Here is a tiny trained network, its code and every weight. The questions are about switching its units off for an input and a class, where a switched-off unit gives its printed mean instead of its output.

import numpy as np


def w(rows, s, z=0):
    codes = np.array(rows[::2]) - 128.0
    scale = np.full(codes.shape[1], s)
    scale[-1] = z or s
    return codes * scale


def f(y):
    return np.maximum(y, 0)


def log_softmax(a):
    a = a - a.max(-1, keepdims=True)
    return a - np.log(np.exp(a).sum(-1, keepdims=True))


def net(x, mask):
    res = np.array(x, float).reshape(1, 4) / 4 @ E
    y = f(res @ A[0][:, :-1].T + A[0][:, -1])
    res = res + np.where(mask, y, B[0][:, -1]) @ B[0][:, :-1]
    return log_softmax(res[-1] @ U[:, :-1].T + U[:, -1])


A, B = {}, {}
E = w([
[52,50,101,43,99,35,74,142,129,212],'x0',
[141,158,122,191,114,162,163,86,129,161],'x1',
[168,229,41,167,121,173,135,147,188,62],'x2',
[184,61,186,161,224,254,27,229,36,21],'x3',
],0.0084)
A[0] = w([
[38,26,124,79,151,155,53,181,115,119,132],'neuron 1',
[158,200,128,193,34,99,202,51,148,198,143],'neuron 2',
[197,218,96,170,51,43,254,36,206,185,168],'neuron 3',
[194,236,86,199,154,215,126,154,142,39,190],'neuron 4',
[97,4,165,66,176,115,51,165,122,128,211],'neuron 5',
[137,7,212,127,193,158,84,94,85,135,201],'neuron 6',
[160,185,110,171,35,62,204,58,158,165,100],'neuron 7',
[108,177,49,97,20,68,149,89,229,181,253],'neuron 8',
],0.0086,0.005)
B[0] = w([
[153,87,99,92,116,122,72,188,98,147,186],'neuron 1',
[91,134,198,199,168,165,159,46,181,133,211],'neuron 2',
[2,110,228,104,183,196,138,84,177,152,249],'neuron 3',
[206,214,62,209,203,246,76,149,171,62,221],'neuron 4',
[151,72,102,80,22,91,151,227,46,122,205],'neuron 5',
[212,60,157,174,69,134,216,194,36,106,200],'neuron 6',
[71,114,194,121,160,177,192,29,157,177,207],'neuron 7',
[39,169,152,70,201,63,70,71,218,215,247],'neuron 8',
],0.0088,0.02)
U = w([
[77,105,57,65,104,29,61,171,182,182,33],'0',
[203,231,95,234,216,221,119,171,124,1,254],'1',
[189,27,156,147,67,163,170,210,26,89,103],'2',
[64,174,191,138,131,79,225,33,196,184,41],'3',
],0.0099,0.0057)

Each question gives the input, the list of numbers given to net, and the class t.
The units are the neurons (one row each of A and B). Each row of codes is followed by its name. A weight is (code - 128) times the scale printed after its matrix; where a second scale follows, it is the last column's (A, B and U).
mask holds one flag per neuron, in row order. A switched-off neuron (its flag False) gives its mean, the last column of its row in B, instead of its output. The means were averaged over made-up inputs and are rounded, as every weight is.
A unit's drop is (log p(t) with every unit on - log p(t) with that unit switched off) / (log p(t) with every unit on - log p(t) with every unit switched off).
The circuit of an input: a set's keep is (log p(t) with only the set's units on - log p(t) with every unit switched off) / (log p(t) with every unit on - log p(t) with every unit switched off). Starting from all 8 units, units are removed one at a time, each time the one whose removal leaves the highest keep (on an exact tie, the one counted first), for as long as the keep stays at least 0.8.
circuit, biggest first: the units of the circuit, biggest drop first
k most important neurons: the k neurons with the biggest drops, biggest first
drop of u: that unit's drop, to one decimal
input [-6,3,1,-2], class 1: circuit, biggest first => (neuron 4)
input [4,0,4,3], class 2: circuit, biggest first => (neuron 8; neuron 4)
input [8,4,8,3], class 1: 2 most important neurons => (neuron 8; neuron 5)
input [4,-8,5,-3], class 0: 2 most important neurons => (neuron 2; neuron 7)
input [5,8,3,6], class 2: circuit, biggest first => (neuron 8; neuron 2)
input [-2,3,4,-1], class 1: 2 most important neurons => (neuron 4; neuron 8)
input [-6,-3,-4,0], class 1: 2 most important neurons => (neuron 5; neuron 1)
input [-3,4,3,-1], class 1: 2 most important neurons => (neuron 4; neuron 8)
input [4,6,3,2], class 1: 2 most important neurons => (neuron 8; neuron 3)
input [5,-3,5,4], class 2: drop of neuron 8 => 0.4
input [0,-2,7,-1], class 1: drop of neuron 4 => 1.4
